Each row is followed by its class.
[ -18 -214  -38  -23   15 -115  452   53   20 -106 -225 -254  198  -36
 -131  -25  345 -363 -297  252  132   10  117 -140  297 -124  316   30
 -123  328 -243 -164 -119  248 -277  335  130 -117  297  -41  380  -53]  X
[-134   53  216   65 -329   34 -111 -127   35  209  120 -117  268  185
  172   41  -15  112 -142  160 -223   -9  181  -66  135 -190  -77 -361
  211    9  189   49  113  173  -84  294   92  -46   99   51   62  -41]  Z
[ 110   77  -68 -283  -67  246 -681 -154   47  253   66  171  -48 -233
 -607  -61 -158  109 -196 -374 -114   40 -294 -433   89  -66   -7   92
  -42 -342 -218  -43 -100 -338  142 -646 -245 -851 -381   24 -401  278]  J
[-131   32  -36    1 -138 -145   95 -111  -19   -1 -125   65  -61  -87
   22 -107   -8 -115 -200  137  155  196 -400 -167  -12  -15 -265   83
  -36  194 -190 -142  174  106  -66  204   87  -84   70 -199  -27   57]  U
[ 209   69   95 -348  -59  129 -311 -193  181  202   26  -35  155   61
 -196   92   77  -66  -97 -177 -408  170   86 -314   54 -356   25 -139
  -90 -286 -141   41  -57  -30   -4  -22 -114 -415 -192   56 -215  176]  U
[  55 -272  194  105 -135 -213   92   15 -159  -81  -34 -111  143  183
 -238  193  135  -58 -253  179 -272 -154  464 -176  340 -250  364 -176
  -79   51    6   86 -129   57 -259  357   61 -209   54   18  154  222]  C
[ 254   48  167 -361  -58   -3 -432 -231  174  181   62   37  172  174
 -234  140   25   38  -52 -214 -604  131  209 -326   28 -404   40 -287
 -114 -351  -44  150  -11 -131  -33    0 -134 -488 -282  145 -313  232]  F
[   9  -28  104   93   17 -111 -181  -13 -179 -123  -82    9 -126   99
  -13  106   27  215  -11 -120 -200   90   16   21  -92   27   16   61
  -38 -155  110   70   -3    0  120  -47  -23  141    3 -167  -16   46]  F
[ 100   15  105 -122  -53  -16 -114 -114  143   60   79  -64   43  154
  118  181   25   44   41  -39 -473   84  256  -27  -51 -318  -45 -129
  -16 -138  108  114   39  -19  -51  143  -23   88 -121    8 -147  105]  U
[ 147 -232  119 -197  -35 -238  107  -94 -110   11 -149  -71  254  100
 -507    2  273 -206 -411   62 -136   55  130 -434  434 -361  443  -93
 -162   38 -319  -39 -175   95 -291  182   22 -701  106   23  171  190]  D
[-217  162   -8   32 -208  379  115 -106  102  288   67 -163  239  -27
  165 -162   71  -47  -61  146  131   43 -135   18  240 -123  -93  -75
  274  249   -1 -184  200  311  -99  149  111 -176  199   73  192 -237]  Q
[ 137  217  117 -210  -73  212 -549 -151  -29  113  -85   57   39  -94
 -393  -12   44  141  -66 -380 -153  167 -217 -412  -18  -68   82   89
  -53 -419 -150  -86 -130  -75  175 -362 -222 -618 -175 -136 -182  303]  Z
[ -50   80    0 -122 -163 -123   70 -174   13   29 -114  138  -40  -79
  -32 -127   -5  -27 -206   80  139  285 -391 -230  -31  -54 -270  127
  -60  112 -207  -81  177   39  -51   61   34 -179   -2 -217  -71  103]  J
[ 292 -210  240 -268   -2 -370 -418 -162 -151  246  -16  125  -40  184
 -684  204   42 -101 -415 -348 -423    1  185 -507  274 -245  225 -184
 -274 -335 -297  399 -358 -252  -49 -304 -123 -552 -241  -47 -318  349]  F
[-134   75  -21  -86 -182 -108  200 -135   47  -13 -164   29  -32 -136
   16 -123   20 -115 -186  199   92  219 -352 -154  -55  -21 -256  126
  -54  199 -183 -199  138   94  -49  164  133  -84   41 -260  -24   80]  Z
[ -44  -62  111  -31 -169 -351  113 -117 -132  -32 -105  162  -65  110
  -39   13  -38   -4 -207  157  -74  102 -107 -149   -1  -45 -208  -17
 -102   67 -104   27   75    8    9  213   84  -58  -24 -185  -87  166]  F
[ -70   38   63 -110 -163 -174   28 -162  -83   45 -113  156  -23   -8
 -161  -57  -42  -14 -255  115   39  190 -230 -231   40  -64 -220   52
  -75   53 -186  -32  115   12    9  115   51 -255  -42 -201 -126  135]  U
[  68  112   41 -175  -59  153  -38 -116  315   74   13 -138   72  -31
  181   79  105  -90   95  -46 -314  164   60 -114 -104 -259 -133  -10
  -11  -42  -10  -84   79   59 -111  148  -49   78  -48  -21  -89   96]  Q
[ 129 -275  334  -13  -62 -520  186 -127 -139  125 -116  -17 -176  213
 -287  130  170 -218 -335 -165 -129  -15  131 -227  137  -89  122  -53
 -102  -41 -120  299 -275   -3 -161  -30  105  117  140 -187   -2  172]  Q
[  41  -11  204  -90 -253 -284 -216 -164  -87   17  -18  188   -5   84
 -235   86  -85  132 -249   42 -230   88  -29 -352   22 -113 -114 -160
  -74 -143  -29   68   48 -106   14  153  -11 -313 -165 -112 -205  322]  Z
[ 106  107   88 -193  -87  160 -271 -181  180  200  105  -38  140  119
  -66  166   -5  -68  -41 -130 -435  101  137 -207  103 -304  -13 -144
  -32 -244  -28   56    2    1  -29   59  -82 -280 -172   23 -221  145]  U
[-299  -45   71  326 -235  -71  357  -15  -20   68  115 -196   90  180
  572  -12  -22   36  -39  389  -26  -76   83  338   94  -56 -206 -147
  301  361  300  -12  269  313 -165  475  281  548  340  -11  285 -280]  C
[   5  155  -42   39   73   99 -171  -34  -12  -62  -97  -65  -66 -115
   29  -99  113   91   56 -201  145  176 -336  -50 -138   48  -12  195
    9  -58  -54 -158   53   74   60 -128  -91  -15   33 -128   65  -25]  X
[ 204  119   -3 -358  -46  155 -214 -190  295  201   15  -95  181  -34
 -144   27  114 -157  -61 -162 -383  203  -36 -298   37 -340   -4  -50
 -114 -189 -204  -53  -47  -24  -57  -29  -95 -402 -183   31 -184  179]  N
[-264    9  131  301 -298   66  190  -31   19   96   90 -198  126  122
  479  -42  -10  165  -29  294   -4  -45   75  236   57  -92 -137 -213
  354  335  337  -45  301  314 -225  401  227  366  269   27  279 -252]  N
[  28  -88 -128 -180   15    3  376  -18   67    3 -244 -248  268 -178
 -228 -184  380 -387 -351  182  240  125 -126 -251  343 -190  348   97
  -99  343 -427 -258  -93  255 -324  186   90 -379  252  -13  394  -39]  X
[  72 -124  311  -63 -272 -423 -262 -163 -242    2   15  282  -87  266
 -366  176 -148  181 -246  -17 -393  -38  171 -281   30 -105  -97 -172
  -87 -274   30  280  -80 -213  165   51  -13 -281 -248 -154 -262  377]  N
[ -71  192  115 -170 -252  251 -100 -202  102  351   39 -130  378    0
  -63 -177   79  -37 -219   16    5  137 -107 -253  246 -191  -47 -201
  177   27 -122  -93   64  206  -62   40   31 -457  105   77   89  -64]  Q
[-112  -29 -266   52   59  313 -109   39   -6   91  133   20 -205  -91
 -126   40 -203  -82  -52   21   -3 -150 -137  124  210   49   -1  192
   18   91  -44 -167   68  -79   59 -188  -12 -207 -211   62 -179  -82]  X
[ 228   59  234 -291 -105   20 -433 -192  155  200  124   41  165  229
 -222  271  -39    4  -51 -211 -650   54  375 -345   46 -349   15 -266
 -140 -452   -2  208 -110 -157   52   12 -157 -367 -280   54 -344  327]  D
[ 121 -172  130 -153   92 -186  199  -94   15  152 -193  -67 -185  -26
 -342  -40  187 -313 -320 -245  206  101 -152 -302  173   -9   73  182
 -110  112 -350  140 -193   31 -229 -251   48  -41  195 -140   53   63]  V
[-106 -149 -192  269  119  118  -84  108  -37  -46  153  -12 -241   22
   51  134 -222   -6   86   50  -64 -212   12  271   66  121  -12   66
   -9   84  137  -73  126 -123   13   -3   17   65 -135  120 -161  -92]  C
[-189   67  159   95 -334   43   36 -162   19  239  145 -102  242  194
  254    5  -10   87  -62  192 -169   11  117   73  135 -227  -76 -294
  301   93  210   39  176  227 -121  335  166   19  154   30  105 -119]  N
[ 210 -160  155 -237   59 -301   67 -157  -16  178 -196   12 -148   -4
 -463  -39  189 -263 -374 -312  120  176 -202 -421  158  -74  103  128
 -187  -30 -383  170 -239  -53 -188 -325  -13 -252   87 -139  -42  151]  V
[  26 -399  190  212    0 -466  406   82 -123  -91 -105 -127 -271  220
   71  179  112 -143 -241   15  -30 -135  231   28   69   53   25   32
  -77  229   49  259  -98   26 -246  130  181  655  267 -132  153    1]  X
[  51  134   86 -277 -192 -113 -301 -286  -58  208  -45  272   40   -8
 -435  -87  -88    1 -230 -117  -54  223 -353 -475   78 -172 -136  -18
  -74 -194 -286   -3   70 -111   97  -78  -51 -723 -202  -92 -286  290]  Z
[-268 -133   72  322 -206 -395  377   25 -160 -221  -18  112 -204  147
  389   75  -88   14  -10  421  -24  -24   47  286 -166   92 -297   11
    6  284  227   31  232   87   36  440  242  635  135 -297   65  -44]  F
[  56   70  173   96  -61  -30 -408  -39 -111  -93  -38  -33  -70   65
 -106  126   22  233  -47 -205 -231   11   43 -140  -65   21   42    8
  -33 -287  149   23  -45  -41   87  -93 -111  -27  -91 -182  -63  209]  C
[ -99 -135 -191  205  124  175  -68   86   10   12  146   42 -272   -2
   55   83 -239  -51   50   -2   26 -173  -92  215   87  140  -25  124
    9  114   85 -106  167 -104   19 -103   -6   -5  -78  149 -145 -119]  V
[-169  -90  294  209 -369 -105   64 -115  -96  169  175  -97  228  357
  273  128  -65  104 -190  246 -286 -108  340   64  208 -175  -29 -407
  266   53  312  175  156  208  -77  446  198  168  253   49  137  -96]  U
[ -86 -164  172  103 -235 -495  116  -67 -178  -79   16  164 -107  244
   81  154  -94   47 -217  288 -287  -17  120  -27   12  -97 -223  -93
  -59   66   88  160   82  -25  -23  375  128  205  -37 -206  -95  192]  V
[ 223 -147  184 -316   55 -317  -61 -194  -24  215 -178   49  -81   10
 -556  -19  180 -225 -375 -324  -42  186 -151 -499  198 -176  133   83
 -180 -118 -421  181 -264  -82 -143 -304  -50 -445   11 -107 -102  199]  N
[-162  197   21  -88 -253  298  -10 -173  151  302   50 -132  293  -33
   85 -152   38  -62  -83   54   78  135 -154 -109  156 -188  -95 -135
  244  111  -88 -111  114  215  -95   84   85 -286  130   29   94 -115]  A
[  89  -84    5 -128  -47  113 -682  -98 -121  209  196  244 -120  100
 -508  217 -281  192 -144 -229 -453 -176  111 -200  229 -145  125 -103
  -31 -354   16  147  -51 -358  123 -344 -199 -723 -444  187 -467  249]  V
[ 200  -78  111 -305   29 -192  -93 -162  -22  242 -179   28  -72 -136
 -597  -90  203 -213 -428 -328   95  225 -310 -517  248 -137  109  156
 -155  -61 -462  111 -250  -53 -212 -422  -93 -486   -3 -118  -82  149]  Q
[ 109  273  -90 -350   12  353  -14 -183  384  178  -43 -137  167  -98
  121  -44  147 -170  130 -114 -155  305 -131 -161  -75 -328  -61   39
  -30  -28 -176 -226   90  105 -136   55  -90 -265  -87   69 -101   45]  X
[-316   25  104  313 -245   21  280  -53  -52  143  119 -182  132  191
  443  -21  -15   27   -8  354  -10  -93   98  285  143  -99 -167 -188
  317  305  271  -41  206  347 -135  483  260  352  294  -21  254 -253]  C
[ 184    4  176 -189  -64  -86 -242 -127  112   73   92  -26  104  297
   58  271   26  134   82  -53 -675  -15  476  -54  -98 -373   23 -283
  -76 -260  181  175  -17 -112  -48  159  -71  -32 -278   79 -210  206]  D
[  66 -147  -10  -87   -9  -84  286  -37    0   12 -148 -169  184  -28
 -234  -57  264 -273 -294  114   91   57   10 -268  394 -271  356   38
  -81  227 -333 -149  -73  195 -407  212   35 -389  202   29  292   63]  D
[-235   85   44  146 -267   96  214  -79   72  140  100 -206  182   88
  430   -7    3   57  -40  297  -88   -5  107  187  108 -151 -128 -168
  292  284  180  -66  215  272 -169  366  204  250  192   14  222 -194]  A
[ -55 -167  218  131 -198 -446    1  -61 -215 -121  -31  161 -121  224
  -84  157 -118  133 -241  155 -219  -26  129 -110  -12   -8 -201 -121
 -100    7   98  190   65  -94   40  262   88  117  -51 -197 -122  201]  U
[-309   54  -26  200 -176  167  412  -31   67  132   21 -259  220   72
  458 -112   84  -61  -28  376  100    5    5  267   85  -48 -182 -108
  270  407  147 -146  217  397  -98  418  304  311  324  -49  332 -328]  J
[  10 -132  -17   -4   68 -224  411  -57  125   43 -271 -216 -179 -165
   40 -148  252 -359 -251  -71  295  146 -345 -123    4   37  -48  276
  -70  337 -265  -92  -11  124 -333 -112  169  312  279 -167  215  -67]  C
[ 118 -178   63  -52  184 -343  412  -43   60  103 -242 -145 -114   23
 -131 -100  242 -446 -238 -168  263   64 -210 -159   52  125   12  156
 -202  168 -342   45 -164   70 -208 -112  124  171  248 -106  133  -24]  Z
[-209   98  -91  407   85   64  273  146   10 -285  -38 -202 -189 -149
  481   -3    4   75  139  157  265   46 -158  368 -200  278 -161  256
  108  253  203 -215  191  233   10  207  115  738  234 -246  256 -209]  U
[ -78  -39  113   16 -204 -296  125 -111  -67  -71 -116  106 -103   36
  -37   16  -15   -5 -197  161  -30  107  -91 -154  -51  -34 -240   11
  -75   72  -72   10   71   14  -17  228   97   53  -14 -258  -57  189]  J
[-246  101  -60  153 -162  229  263  -44  122  176   32 -254  237  -49
  379 -226   99  -84  -56  214  271  103 -239  107  133  -43 -146 -102
  286  343    8 -206  249  387 -222  283  197  124  351   37  315 -320]  J
[ 301 -251  309 -225   -2 -544 -201 -161 -152  201 -116   89  -63  254
 -543  175  108 -124 -419 -348 -339    4  180 -482  198 -185  189 -134
 -279 -307 -248  394 -319 -219 -140 -262  -73 -312  -86  -56 -196  331]  D
[ -93  101  127  -34 -298  190 -154 -166  -15  304  132  -64  278  120
  -32  -44  -14  131 -172  101 -152   16   49 -125  278 -262   24 -250
  233   27   88   -5   98  156 -122  113   45 -374   30  107   44  -63]  Z
[ 140  -33  177  -79 -116 -103 -210 -115  140   34  126  -80   66  245
  147  330   -4  117   32  -20 -704    8  473  -41  -30 -383   48 -287
  -35 -228  218  164  -10  -61 -177  238  -58   64 -197   40 -196  219]  J
[-227   54  170  222 -336   47   61  -90   35  131  143 -183  221  181
  355   45  -25  140  -65  275 -154  -78  219  142   88 -141 -128 -287
  312  174  306   19  215  248 -110  416  195  231  145   10  172 -146]  N
[ -98   29 -283   -9  157  402 -259   16   99  128  103   14 -184 -261
 -244  -57 -194 -129  -62  -91  150  -57 -336  -47  212   53  -56  251
  -10   70 -198 -282  107  -53   40 -272 -100 -456 -179   51 -196  -40]  U
[-117   77  196    7 -312   94 -222 -167  -67  271  122  -82  278  169
  -21    8   -6  200 -155   83 -220   -4  138 -118  242 -240  -36 -324
  238  -64  144   66   62  151  -76  186   50 -282   46   57   34   -8]  C
[ -42 -214  -71 -109   17 -138  476   30   44  -88 -259 -229  231 -117
 -118 -107  354 -381 -366  289  180  107  -33 -212  340 -164  268   45
 -123  359 -360 -219  -92  295 -352  334  138 -223  384  -81  386  -51]  J
[  34 -356  137  148   53 -458  579   56  -66  -93 -230 -182 -223  174
   26   87  177 -258 -287    3  129  -58   93  -24   77  143  -10  141
 -162  266 -102  161 -124   69 -250   55  210  596  350 -218  220  -30]  D
[  30  218 -101 -225    5  289  102 -131  411   94  -59 -224  160 -174
  194  -75  165 -212   41  -17  -58  264 -184 -107  -54 -220 -128   83
   13   55 -162 -237   83  195 -160  102   13  -14   32  -56   37  -29]  J
[ -23  -21  361  -19 -388  -53 -349 -179  -97  231  139  -25  283  281
 -144  186  -75  205 -243   75 -563 -133  467 -208  220 -272   77 -478
  157 -221  256  272  -50  -20  -33  173   64 -273  -89   75 -100  143]  C
[ 101  153   -3 -252  -43  243 -167 -159  343  140  -24 -138  120 -116
  -19  -14  109 -173    8 -150 -205  227 -104 -234  -66 -238  -63  -30
  -36 -110 -145 -129   38   54  -70  -20  -56 -193  -57  -10 -113   72]  F
[ -96   45  183   31 -302   86  -94 -157  -29  326  173  -63  254  212
   13   31    7   73 -139  102 -213  -53  129  -56  211 -251   -6 -341
  270  -30  136   59   76  182  -63  229  127 -238   46   88   45  -21]  D
[-197  145  -75  249   13  155   29   81  -22 -144  -71 -176  -98 -150
  254  -52   55   90   86   30  181  119 -236  191 -126  156 -127  246
  104  107   86 -196   81  212   10   33   43  376  152 -297  165 -147]  A
[  53 -313  291  110  -99 -522  202  -32 -177    9  -87  -78 -208  206
 -161  232  106 -122 -308  -27 -240  -85  332  -84  111  -63   94  -21
 -105   42   16  344 -277  -45 -219   -2  107  389   88 -253   13  139]  Q
[-196  216  -60  -46 -227  342  -17 -174  126  353   49 -143  252 -117
  125 -247   71  -79  -89   81  249  187 -358  -79  181 -247 -134  -65
  320  178 -145 -200  210  334 -145  120   78 -282  176   44  159 -206]  U
[ 185 -318  243  -76   -6 -507   86  -93 -138  122 -127    3 -211  181
 -327   88  146 -133 -354 -224 -125   18   12 -277  143 -121   99   -8
 -120  -16 -153  292 -228  -63 -218 -152   63   46  100 -100   -9  181]  Z
[ -98   22  163  -97 -288   95  -88 -165  -25  294   94  -69  291  157
   -7  -52   30   97 -221  105 -204   69   62 -140  290 -282  -23 -248
  231   27   19   57   72  190  -64  149   88 -299  110   80   98  -76]  N
[  -2   86   80 -185 -138 -180  -79 -215  -64   75  -50  206  -47  -15
 -180  -48  -26   70 -180   43 -103  218 -240 -280   17 -156 -193   70
  -69   17 -135  -53   98  -40   17   68  -19 -355 -153 -169 -182  219]  Q
[  14  195 -176 -166   44  306  194  -76  406   28  -67 -258   77 -220
  284 -125  158 -258  106  -24   54  302 -297  -45  -90 -172 -142  196
   37  160 -166 -296  162  210 -224  102    6  115  108   -8   84 -101]  X
[ -24  -84 -194   -8  125  135 -154   14   45   46   41   33 -198  -85
 -142   49 -139  -81  -72  -49 -108  -86 -151   19  131   16   -7  160
  -96   51  -90 -177   96 -141    2 -195  -75 -300 -185  127 -212  -31]  Q
[   4  153  -71    3   48  161 -115  -49   29  -70 -136 -107  -33 -220
  -26 -142  115   -5  -29 -177  194  239 -398 -135  -68   51   34  242
  -10  -12 -139 -210   45  104  -11 -154  -76  -93  124 -188   99  -14]  U
[-191  -76   44  500   66 -148  289  169 -159 -260   37 -118 -256  107
  489   91  -33  152  216  159   22  -60   86  482 -194  194  -87   80
  109  198  353  -15   94  176    2  312  165  899  227 -222  215 -150]  F
[  27 -110 -120  -95   61  -15  363   20  121  -82 -233 -287  232 -220
 -123  -86  335 -330 -313  193  163  110  -48 -234  336 -165  339   78
 -118  332 -378 -258  -73  253 -436  256   60 -318  253   -8  338    0]  J
[ -56 -112 -106  108   46  203 -294    9 -102   95  201  116 -258    8
 -202  128 -277  123   30 -122 -177 -156  -23  112  157  -11   55  115
   65  -60   92   23   32 -185   95 -269  -50 -261 -254   83 -261   16]  N
[ 155  -50  204 -132  -90 -137 -142 -140  109   86  104  -21   23  281
  113  279   26   83   68  -49 -634   26  422  -15  -95 -332   -1 -247
  -27 -224  176  198   -9  -77  -34  229   -8  102 -184   55 -188  192]  A
[ -83  124  -93  187  106  178  165   76   71 -183 -185 -209  -86 -220
  218 -132  120  -87  119  -69  382  227 -342   66 -229  236 -114  270
  -25  130  -66 -257   52  197    3   33    3  341  258 -235  187 -110]  U
[ -52 -202 -168   14   19  -65  509   81   35 -137 -225 -324  155 -149
 -121  -85  346 -345 -282  290  216   39  -76  -84  354 -168  314  106
  -56  441 -303 -248 -100  310 -432  323  161 -124  307  -67  412 -104]  Z
[-293  -38   75  292 -220  -53  456   -7   18   25   30 -215  114  152
  566  -62   38   13  -25  394   32  -15   40  337   33  -28 -210 -113
  291  398  281  -83  260  371 -154  486  311  532  349  -26  334 -316]  N
[ 135 -271  220  -29   31 -505  274  -80 -108   68 -151  -86 -182  130
 -227   65  190 -298 -324 -121 -119  -22   81 -183  131  -25   93   69
 -177   43 -184  230 -276  -33 -196 -102  120  205  176 -188   64  134]  C
[ 255 -192  205 -247   30 -411 -289 -142  -98  231 -122   34  -46   52
 -681   90  139 -186 -403 -385 -208   73   19 -525  246 -198  186  -87
 -261 -274 -378  346 -401 -208 -172 -352 -111 -461 -108 -101 -209  323]  C
